Below are the code and all the weights of a small trained network. Each question names an input and a class and asks about switching units off, where a switched-off unit gives its printed mean instead of its output.

import numpy as np


def w(rows, s, z=0):
    codes = np.array(rows[::2]) - 128.0
    scale = np.full(codes.shape[1], s)
    scale[-1] = z or s
    return codes * scale


def f(y):
    return y / 2 * (1 + np.tanh(0.7978845608 * (y + 0.044715 * y**3)))


def log_softmax(a):
    a = a - a.max(-1, keepdims=True)
    return a - np.log(np.exp(a).sum(-1, keepdims=True))


def net(x, mask):
    res = np.array(x, float).reshape(1, 5) / 4 @ E
    y = f(res @ A[0][:, :-1].T + A[0][:, -1])
    res = res + np.where(mask, y, B[0][:, -1]) @ B[0][:, :-1]
    return log_softmax(res[-1] @ U[:, :-1].T + U[:, -1])


A, B = {}, {}
E = w([
[53,145,99,62,76,136,125],'x0',
[104,143,109,60,141,132,141],'x1',
[109,87,54,165,179,191,112],'x2',
[123,2,161,71,175,66,125],'x3',
[105,85,184,156,73,191,114],'x4',
],0.0053)
A[0] = w([
[101,223,83,134,103,221,135,178],'N1',
[89,90,151,4,110,58,134,234],'N2',
[136,216,110,182,110,103,136,217],'N3',
[157,117,41,152,157,59,135,254],'N4',
[167,158,191,195,118,81,133,145],'N5',
[117,40,124,230,114,196,120,168],'N6',
],0.018,0.0041)
B[0] = w([
[178,212,117,201,162,175,26,244],'N1',
[98,192,45,164,194,206,35,246],'N2',
[7,231,108,135,101,187,70,203],'N3',
[188,119,109,196,177,214,68,196],'N4',
[246,149,163,199,111,56,35,172],'N5',
[57,17,85,33,166,248,83,208],'N6',
],0.012,0.011)
U = w([
[112,140,128,115,119,88,167,4],'0',
[171,92,162,134,137,100,139,78],'1',
[88,87,124,53,121,132,156,74],'2',
[127,139,94,146,157,157,101,225],'3',
[137,150,179,140,64,91,127,127],'4',
[118,130,129,110,119,81,241,37],'5',
[114,133,132,110,115,90,248,25],'6',
],0.012,0.0021)

Each question gives the input, the list of numbers given to net, and the class t.
The units are the neurons (one row each of A and B). Each row of codes is followed by its name. A weight is (code - 128) times the scale printed after its matrix; where a second scale follows, it is the last column's (A, B and U).
mask holds one flag per neuron, in row order. A switched-off neuron (its flag False) gives its mean, the last column of its row in B, instead of its output. The means were averaged over made-up inputs and are rounded, as every weight is.
A unit's drop is (log p(t) with every unit on - log p(t) with that unit switched off) / (log p(t) with every unit on - log p(t) with every unit switched off).
The circuit of an input: a set's keep is (log p(t) with only the set's units on - log p(t) with every unit switched off) / (log p(t) with every unit on - log p(t) with every unit switched off). Starting from all 6 units, units are removed one at a time, each time the one whose removal leaves the highest keep (on an exact tie, the one counted first), for as long as the keep stays at least 0.8.
circuit, biggest first: the units of the circuit, biggest drop first
most important unit: the unit with the biggest drop
k most important neurons: the k neurons with the biggest drops, biggest first
drop of u: that unit's drop, to one decimal
input [-8,-7,-7,8,0], class 1: most important unit -> N5
input [-7,-8,-7,-5,-4], class 4: circuit, biggest first -> (N5 N2)
input [-3,2,0,-1,7], class 2: circuit, biggest first -> (N2 N1 N4)
input [-1,-7,7,-2,7], class 2: 2 most important neurons -> (N6 N2)
input [-6,-5,-8,-5,-5], class 4: circuit, biggest first -> (N2 N5)
input [2,-6,3,8,6], class 2: circuit, biggest first -> (N1 N6)
input [-7,-8,5,5,7], class 2: circuit, biggest first -> (N6 N1)
input [2,-5,-7,-5,6], class 4: 2 most important neurons -> (N2 N5)
input [-5,-4,-7,-2,-5], class 4: circuit, biggest first -> (N2 N5)
input [-8,7,-5,-2,0], class 4: circuit, biggest first -> (N2 N6 N1)
input [-5,0,1,6,7], class 2: 2 most important neurons -> (N1 N6)
input [-5,4,-1,-1,5], class 1: 3 most important neurons -> (N2 N3 N1)
input [-1,-3,5,2,1], class 2: 3 most important neurons -> (N1 N2 N6)
input [0,-3,2,1,2], class 2: 2 most important neurons -> (N1 N2)
input [3,4,5,4,7], class 2: drop of N1 -> 0.4
input [2,0,6,3,8], class 2: drop of N5 -> 0.0
input [-8,1,-2,3,-2], class 1: drop of N2 -> 0.3
